Below is a small trained network, with its code and all its weights. Each question gives an input and a target symbol and asks what happens when units are switched off, that is, made to give their printed mean instead of their output.

import numpy as np


def w(rows, s, z=0):
    codes = np.array(rows[::2]) - 128.0
    scale = np.full(codes.shape[1], s)
    scale[-1] = z or s
    return codes * scale


def norm(h):
    return h / np.sqrt((h * h).mean(-1, keepdims=True) + 1e-5)


def softmax(a):
    e = np.exp(a - a.max(-1, keepdims=True))
    return e / e.sum(-1, keepdims=True)


def log_softmax(a):
    a = a - a.max(-1, keepdims=True)
    return a - np.log(np.exp(a).sum(-1, keepdims=True))


def net(x, mask):
    ids = ['αβζλσω'.index(c) for c in x.split()]
    T = len(ids)
    res = E[ids] + P[:T]
    u = 0
    for l in range(3):
        r = norm(res)
        for j in range(3):
            rows = slice(2 * j, 2 * j + 2)
            q, k, v = (r @ M[l][rows].T for M in (Q, K, V))
            z = softmax(np.where(np.tri(T) > 0, q @ k.T / 2**0.5, -1e9)) @ v
            o = O[l][rows]
            res = res + np.where(mask[u + j], z, o[:, -1]) @ o[:, :-1]
        u += 3
    return log_softmax(norm(res)[-1] @ U[:, :-1].T + U[:, -1])


Q, K, V, O = {}, {}, {}, {}
E = w([
[153,150,91,163],'α',
[114,41,97,90],'β',
[149,76,141,143],'ζ',
[155,149,81,66],'λ',
[88,94,250,129],'σ',
[110,159,157,94],'ω',
],0.019)
P = w([
[253,19,68,159],'0',
[75,157,165,186],'1',
[77,151,162,164],'2',
[79,146,158,155],'3',
[81,143,155,154],'4',
[83,139,154,148],'5',
[85,133,151,143],'6',
[86,133,148,139],'7',
[87,127,143,140],'8',
[92,124,145,136],'9',
[87,121,138,137],'10',
[95,121,142,134],'11',
[96,124,139,128],'12',
],0.0063)
Q[0] = w([
[249,86,100,127],'L0H0',
[136,142,73,131],'L0H0',
[104,173,181,112],'L0H1',
[252,186,91,181],'L0H1',
[132,154,127,234],'L0H2',
[149,132,51,185],'L0H2',
],0.019)
K[0] = w([
[89,42,8,154],'L0H0',
[29,148,103,108],'L0H0',
[54,81,116,118],'L0H1',
[83,253,135,215],'L0H1',
[119,191,181,184],'L0H2',
[67,225,159,179],'L0H2',
],0.015)
V[0] = w([
[49,112,92,152],'L0H0',
[29,58,31,119],'L0H0',
[2,137,74,133],'L0H1',
[48,152,128,178],'L0H1',
[43,44,46,99],'L0H2',
[145,131,91,84],'L0H2',
],0.0087)
O[0] = w([
[157,137,83,98,126],'L0H0',
[128,59,1,122,170],'L0H0',
[140,75,25,190,5],'L0H1',
[125,145,75,195,17],'L0H1',
[123,54,173,32,254],'L0H2',
[125,165,170,91,129],'L0H2',
],0.0065,0.0033)
Q[1] = w([
[162,146,189,128],'L1H0',
[120,100,137,151],'L1H0',
[126,190,76,218],'L1H1',
[125,6,148,122],'L1H1',
[90,124,56,119],'L1H2',
[120,86,126,70],'L1H2',
],0.024)
K[1] = w([
[68,168,171,150],'L1H0',
[128,94,106,156],'L1H0',
[30,99,57,199],'L1H1',
[255,38,151,141],'L1H1',
[91,53,54,119],'L1H2',
[201,79,114,74],'L1H2',
],0.018)
V[1] = w([
[5,108,93,121],'L1H0',
[173,116,111,119],'L1H0',
[106,108,152,54],'L1H1',
[174,64,157,127],'L1H1',
[213,143,146,103],'L1H2',
[127,87,77,153],'L1H2',
],0.015)
O[1] = w([
[255,151,201,106,90],'L1H0',
[101,113,126,91,120],'L1H0',
[229,181,163,136,184],'L1H1',
[157,187,129,230,254],'L1H1',
[85,166,10,173,188],'L1H2',
[57,90,152,114,79],'L1H2',
],0.0096,0.0077)
Q[2] = w([
[115,168,74,119],'L2H0',
[162,94,141,74],'L2H0',
[40,159,214,78],'L2H1',
[145,20,73,118],'L2H1',
[4,149,92,141],'L2H2',
[62,178,125,72],'L2H2',
],0.028)
K[2] = w([
[108,212,70,137],'L2H0',
[169,68,96,79],'L2H0',
[33,231,225,112],'L2H1',
[170,4,137,103],'L2H1',
[67,203,91,177],'L2H2',
[74,198,145,71],'L2H2',
],0.023)
V[2] = w([
[170,41,132,96],'L2H0',
[105,73,205,30],'L2H0',
[185,63,29,178],'L2H1',
[130,176,34,206],'L2H1',
[105,100,203,8],'L2H2',
[176,177,6,36],'L2H2',
],0.014)
O[2] = w([
[79,184,149,146,72],'L2H0',
[147,204,127,178,3],'L2H0',
[142,254,172,141,203],'L2H1',
[196,172,92,166,214],'L2H1',
[145,30,122,57,9],'L2H2',
[71,159,62,55,131],'L2H2',
],0.012,0.008)
U = w([
[65,89,50,142,166],'α',
[78,160,205,46,58],'β',
[170,184,126,174,156],'ζ',
[142,181,52,6,28],'λ',
[136,48,225,178,17],'σ',
[186,52,117,53,252],'ω',
],0.015,0.004)

Each question gives the input, a string of symbols that net reads in full, and the target symbol t.
The units are the heads (2 rows each of Q, K, V and O). Each row of codes is followed by its name. A weight is (code - 128) times the scale printed after its matrix; where a second scale follows, it is the last column's (O and U).
mask holds one flag per head, layer by layer. A switched-off head (its flag False) gives its mean, the last column of its rows in O, instead of its output. The means were averaged over made-up inputs and are rounded, as every weight is.
A unit's drop is (log p(t) with every unit on - log p(t) with that unit switched off) / (log p(t) with every unit on - log p(t) with every unit switched off).
The circuit of an input: a set's keep is (log p(t) with only the set's units on - log p(t) with every unit switched off) / (log p(t) with every unit on - log p(t) with every unit switched off). Starting from all 9 units, units are removed one at a time, each time the one whose removal leaves the highest keep (on an exact tie, the one counted first), for as long as the keep stays at least 0.8.
circuit, biggest first: the units of the circuit, biggest drop first
unit that matters most: the unit with the biggest drop
which heads matter: for each layer, one digit per head in row order, 1 if its drop is at least 0.15 and else 0, layers parted by /
drop when u is switched off: that unit's drop, to one decimal
input α α ζ ω α λ α, target α: circuit, biggest first	(L1H1)
input β λ ζ ζ α ζ α α α, target β: which heads matter	110 / 011 / 010
input ω σ λ, target λ: which heads matter	001 / 011 / 001
input ω ω ω ω λ β ζ, target ω: circuit, biggest first	(L0H1 L2H2)
input λ λ ω σ α α β ζ σ α α α, target λ: circuit, biggest first	(L1H1 L2H2)
input ω β β α β ζ σ ζ ζ α, target ω: circuit, biggest first	(L1H2 L1H0 L0H0 L2H2)
input β α α λ σ λ ζ, target β: which heads matter	100 / 111 / 011
input λ ω ζ ζ β σ, target λ: which heads matter	011 / 011 / 001
input β ζ ω, target β: circuit, biggest first	(L2H0 L2H1 L1H1 L1H2)
input ω ω α ζ β ζ ζ ζ ζ ζ ω σ, target ω: circuit, biggest first	(L1H1 L2H2 L0H2)
input σ ω ω β ζ α σ β β σ ω, target σ: which heads matter	010 / 001 / 111
input α λ β ζ σ, target α: which heads matter	011 / 001 / 010
input λ β α σ ζ ζ σ ζ ζ ω ω σ, target λ: which heads matter	111 / 011 / 001
input λ ζ α λ σ ω β ω λ ω, target λ: unit that matters most	L0H1
input λ α σ ζ β, target λ: circuit, biggest first	(L1H1 L2H2 L1H2 L0H2)
input α λ ζ β ω ζ ω σ σ, target α: which heads matter	011 / 011 / 010
input σ α ζ ζ λ β α, target σ: which heads matter	011 / 111 / 011
input ζ λ ω α ω ω, target ω: which heads matter	000 / 000 / 010
input σ β ζ ζ ζ, target σ: which heads matter	100 / 001 / 011
input ω α ζ β ω α σ, target ω: unit that matters most	L2H2
input λ ζ ω ζ ζ ζ ζ σ β ω, target λ: which heads matter	011 / 011 / 001
input α ω ζ β ω ζ, target α: which heads matter	001 / 011 / 000
input σ σ ω ζ λ ω α β, target σ: which heads matter	000 / 001 / 101
input λ α ζ ω, target ω: drop when L2H1 is switched off	0.2
input σ α β α α ζ σ λ ω ζ σ σ β, target β: drop when L1H1 is switched off	0.1
input ω σ ζ α ζ ζ β ζ β ω β, target ω: drop when L2H2 is switched off	1.8
input σ ζ ω ζ λ ω σ ω β ζ, target σ: drop when L1H2 is switched off	2.0
input α ζ ω λ ω β λ, target α: unit that matters most	L0H1
